Here is a tiny trained network, its code and every weight. The questions are about switching its units off for an input and a target symbol, where a switched-off unit gives its printed mean instead of its output.

import numpy as np


def w(rows, s, z=0):
    codes = np.array(rows[::2]) - 128.0
    scale = np.full(codes.shape[1], s)
    scale[-1] = z or s
    return codes * scale


def f(y):
    return y / 2 * (1 + np.tanh(0.7978845608 * (y + 0.044715 * y**3)))


def softmax(a):
    e = np.exp(a - a.max(-1, keepdims=True))
    return e / e.sum(-1, keepdims=True)


def log_softmax(a):
    a = a - a.max(-1, keepdims=True)
    return a - np.log(np.exp(a).sum(-1, keepdims=True))


def net(x, mask):
    ids = ['αβδεζθμστω'.index(c) for c in x.split()]
    T = len(ids)
    res = E[ids] + P[:T]
    r = res
    for j in range(3):
        rows = slice(3 * j, 3 * j + 3)
        q, k, v = (r @ M[0][rows].T for M in (Q, K, V))
        z = softmax(np.where(np.tri(T) > 0, q @ k.T / 3**0.5, -1e9)) @ v
        o = O[0][rows]
        res = res + np.where(mask[j], z, o[:, -1]) @ o[:, :-1]
    y = f(res @ A[0][:, :-1].T + A[0][:, -1])
    res = res + np.where(mask[3:15], y, B[0][:, -1]) @ B[0][:, :-1]
    return log_softmax(res[-1] @ U[:, :-1].T + U[:, -1])


Q, K, V, O, A, B = {}, {}, {}, {}, {}, {}
E = w([
[171,125,154,143,144,146,156,115,128,58],'α',
[198,149,137,152,130,102,231,87,138,229],'β',
[166,116,145,145,140,150,164,119,128,60],'δ',
[125,166,145,234,48,114,126,112,131,69],'ε',
[51,77,160,164,85,147,137,153,103,150],'ζ',
[124,189,127,118,90,193,162,134,114,127],'θ',
[109,148,255,150,103,122,154,86,165,188],'μ',
[150,122,139,150,104,148,161,110,137,61],'σ',
[150,94,125,143,172,119,183,159,18,194],'τ',
[123,117,99,96,76,123,110,34,102,94],'ω',
],0.013)
P = w([
[24,191,149,99,199,137,243,80,108,92],'0',
[57,150,85,83,159,80,180,156,192,61],'1',
[135,121,111,70,126,90,156,180,145,65],'2',
[177,82,112,86,98,113,138,167,113,81],'3',
[207,40,127,130,115,161,129,137,101,117],'4',
[213,9,110,169,141,255,105,109,111,138],'5',
],0.0087)
Q[0] = w([
[75,111,161,176,60,125,207,45,155,96],'head 0',
[85,113,158,164,164,107,120,174,110,201],'head 0',
[52,223,139,166,171,1,56,81,207,96],'head 0',
[149,164,197,100,170,46,173,122,146,70],'head 1',
[69,240,168,185,9,171,129,180,133,187],'head 1',
[132,136,236,150,110,75,177,91,160,223],'head 1',
[220,82,170,116,93,131,158,173,74,192],'head 2',
[150,179,150,183,101,124,110,167,136,91],'head 2',
[176,160,107,57,62,109,91,126,104,40],'head 2',
],0.036)
K[0] = w([
[171,99,117,150,87,59,73,200,201,107],'head 0',
[127,153,95,140,142,143,142,196,91,141],'head 0',
[45,233,86,68,135,101,176,167,172,109],'head 0',
[126,70,140,174,177,111,115,57,143,159],'head 1',
[14,233,187,92,173,84,164,144,168,93],'head 1',
[140,137,253,129,104,141,121,90,219,160],'head 1',
[184,82,139,102,91,69,88,180,153,135],'head 2',
[116,181,139,181,119,83,166,171,115,105],'head 2',
[71,147,125,79,142,36,173,124,125,87],'head 2',
],0.039)
V[0] = w([
[202,163,92,155,111,94,158,101,114,141],'head 0',
[192,149,166,92,141,154,141,109,183,82],'head 0',
[121,176,133,132,81,255,188,103,78,133],'head 0',
[168,89,152,132,58,175,128,133,137,153],'head 1',
[112,38,169,159,157,67,172,86,111,66],'head 1',
[124,119,120,106,140,160,128,118,130,135],'head 1',
[173,123,106,219,158,163,184,174,137,145],'head 2',
[136,189,126,185,86,131,77,124,154,182],'head 2',
[122,96,143,78,81,183,195,145,190,172],'head 2',
],0.014)
O[0] = w([
[159,159,11,98,154,54,157,151,149,148,153],'head 0',
[171,198,113,187,141,125,120,13,177,81,174],'head 0',
[123,111,139,122,80,37,187,180,127,42,254],'head 0',
[95,114,209,89,159,109,97,80,235,99,82],'head 1',
[122,77,120,168,99,79,229,180,186,72,193],'head 1',
[100,189,81,131,147,117,114,122,109,114,136],'head 1',
[180,224,167,134,101,8,83,153,13,114,132],'head 2',
[125,180,94,162,2,162,165,177,177,224,70],'head 2',
[80,155,112,150,71,108,229,35,64,129,171],'head 2',
],0.0055,0.0091)
A[0] = w([
[87,140,85,113,77,192,86,78,127,205,172],'neuron 0',
[168,115,168,121,202,218,120,188,126,163,153],'neuron 1',
[109,64,36,54,152,166,50,83,159,195,71],'neuron 2',
[26,105,151,134,133,147,86,140,66,156,92],'neuron 3',
[119,135,78,235,88,89,6,182,172,168,2],'neuron 4',
[168,198,133,68,114,160,14,157,172,197,148],'neuron 5',
[119,110,129,91,84,51,19,46,84,138,174],'neuron 6',
[36,169,196,92,171,69,120,107,213,160,68],'neuron 7',
[145,164,97,125,132,122,145,92,79,213,25],'neuron 8',
[152,36,104,191,106,152,82,144,163,159,88],'neuron 9',
[118,136,132,100,207,105,101,160,82,162,77],'neuron 10',
[160,187,124,103,168,209,87,121,97,150,94],'neuron 11',
],0.014,0.0057)
B[0] = w([
[172,120,253,123,34,183,183,163,162,135,180],'neuron 0',
[128,72,62,137,98,94,107,160,169,96,180],'neuron 1',
[212,90,215,161,149,55,61,124,148,157,177],'neuron 2',
[80,140,147,85,139,116,15,95,107,135,193],'neuron 3',
[179,35,235,89,195,64,43,42,181,140,193],'neuron 4',
[60,20,30,225,22,105,142,144,112,191,152],'neuron 5',
[110,162,100,123,139,156,171,185,162,133,254],'neuron 6',
[133,158,209,100,141,211,154,139,157,212,210],'neuron 7',
[106,120,171,31,70,30,123,108,173,164,180],'neuron 8',
[62,196,110,43,121,102,115,140,92,141,183],'neuron 9',
[145,108,159,117,200,139,173,233,132,162,184],'neuron 10',
[81,155,133,166,251,102,69,61,130,232,209],'neuron 11',
],0.012,0.0025)
U = w([
[97,181,107,171,161,118,127,95,147,146,76],'α',
[111,188,122,102,99,58,147,99,161,153,46],'β',
[119,193,110,157,161,117,121,97,138,144,81],'δ',
[97,124,110,192,93,108,133,120,130,175,93],'ε',
[79,128,167,111,110,119,67,95,118,100,115],'ζ',
[138,182,52,157,43,181,163,138,157,2,254],'θ',
[110,178,197,152,105,178,172,108,167,160,93],'μ',
[116,175,115,164,146,120,131,97,129,137,68],'σ',
[111,136,130,143,162,113,151,168,118,154,74],'τ',
[164,93,163,181,129,103,91,84,197,89,120],'ω',
],0.0043,0.0085)

Each question gives the input, a string of symbols that net reads in full, and the target symbol t.
The units are the heads (3 rows each of Q, K, V and O) and the neurons (one row each of A and B). Each row of codes is followed by its name. A weight is (code - 128) times the scale printed after its matrix; where a second scale follows, it is the last column's (O, A, B and U).
mask holds one flag per unit, heads first, then neurons. A switched-off unit (its flag False) gives its mean, the last column of its rows in O or B, instead of its output. The means were averaged over made-up inputs and are rounded, as every weight is.
A unit's drop is (log p(t) with every unit on - log p(t) with that unit switched off) / (log p(t) with every unit on - log p(t) with every unit switched off).
The circuit of an input: a set's keep is (log p(t) with only the set's units on - log p(t) with every unit switched off) / (log p(t) with every unit on - log p(t) with every unit switched off). Starting from the 12 units with the biggest drops (on a tie, the unit counted first), units are removed one at a time, each time the one whose removal leaves the highest keep (on an exact tie, the one counted first), for as long as the keep stays at least 0.8.
units of the circuit, in order: the units of the circuit, biggest drop first
k most important neurons: the k neurons with the biggest drops, biggest first
which heads matter: for each layer, one digit per head in row order, 1 if its drop is at least 0.15 and else 0, layers parted by /
drop of u: that unit's drop, to one decimal
input β θ ω β θ, target ω: units of the circuit, in order -> head 2; head 1; neuron 2; head 0
input μ ε ε, target ω: units of the circuit, in order -> head 2; neuron 4
input δ θ μ θ, target μ: units of the circuit, in order -> head 1; neuron 0; head 0; head 2
input θ ω ε θ ω, target ω: units of the circuit, in order -> head 2; neuron 2
input α ω ω θ μ, target μ: units of the circuit, in order -> head 1; neuron 7
input α θ θ θ τ θ, target τ: units of the circuit, in order -> head 2; neuron 10; head 0; head 1
input θ δ α θ, target δ: units of the circuit, in order -> neuron 11; head 1; head 0
input θ σ μ, target μ: units of the circuit, in order -> neuron 7; head 1
input θ μ θ ε α θ, target ε: which heads matter -> 011
input ε ε θ τ, target τ: which heads matter -> 101
input θ θ β ω ω ζ, target ζ: units of the circuit, in order -> neuron 3; head 0
input α ε θ θ ε, target ω: units of the circuit, in order -> neuron 4; head 2
input θ θ δ θ, target δ: units of the circuit, in order -> head 1; neuron 11; head 0
input θ μ ω θ, target μ: units of the circuit, in order -> head 1; head 0; neuron 0; head 2
input μ ε β, target β: units of the circuit, in order -> neuron 8; head 2; head 0
input θ ε θ, target ε: which heads matter -> 111
input ω ε ω, target ω: which heads matter -> 101
input ε β θ ζ θ, target ζ: which heads matter -> 110
input θ ω θ, target ω: 2 most important neurons -> neuron 2; neuron 1
input θ τ θ, target τ: drop of head 1 -> 0.4
input θ ω μ μ β, target β: drop of head 0 -> 0.3
input ε θ θ ω τ, target τ: drop of head 2 -> 0.6
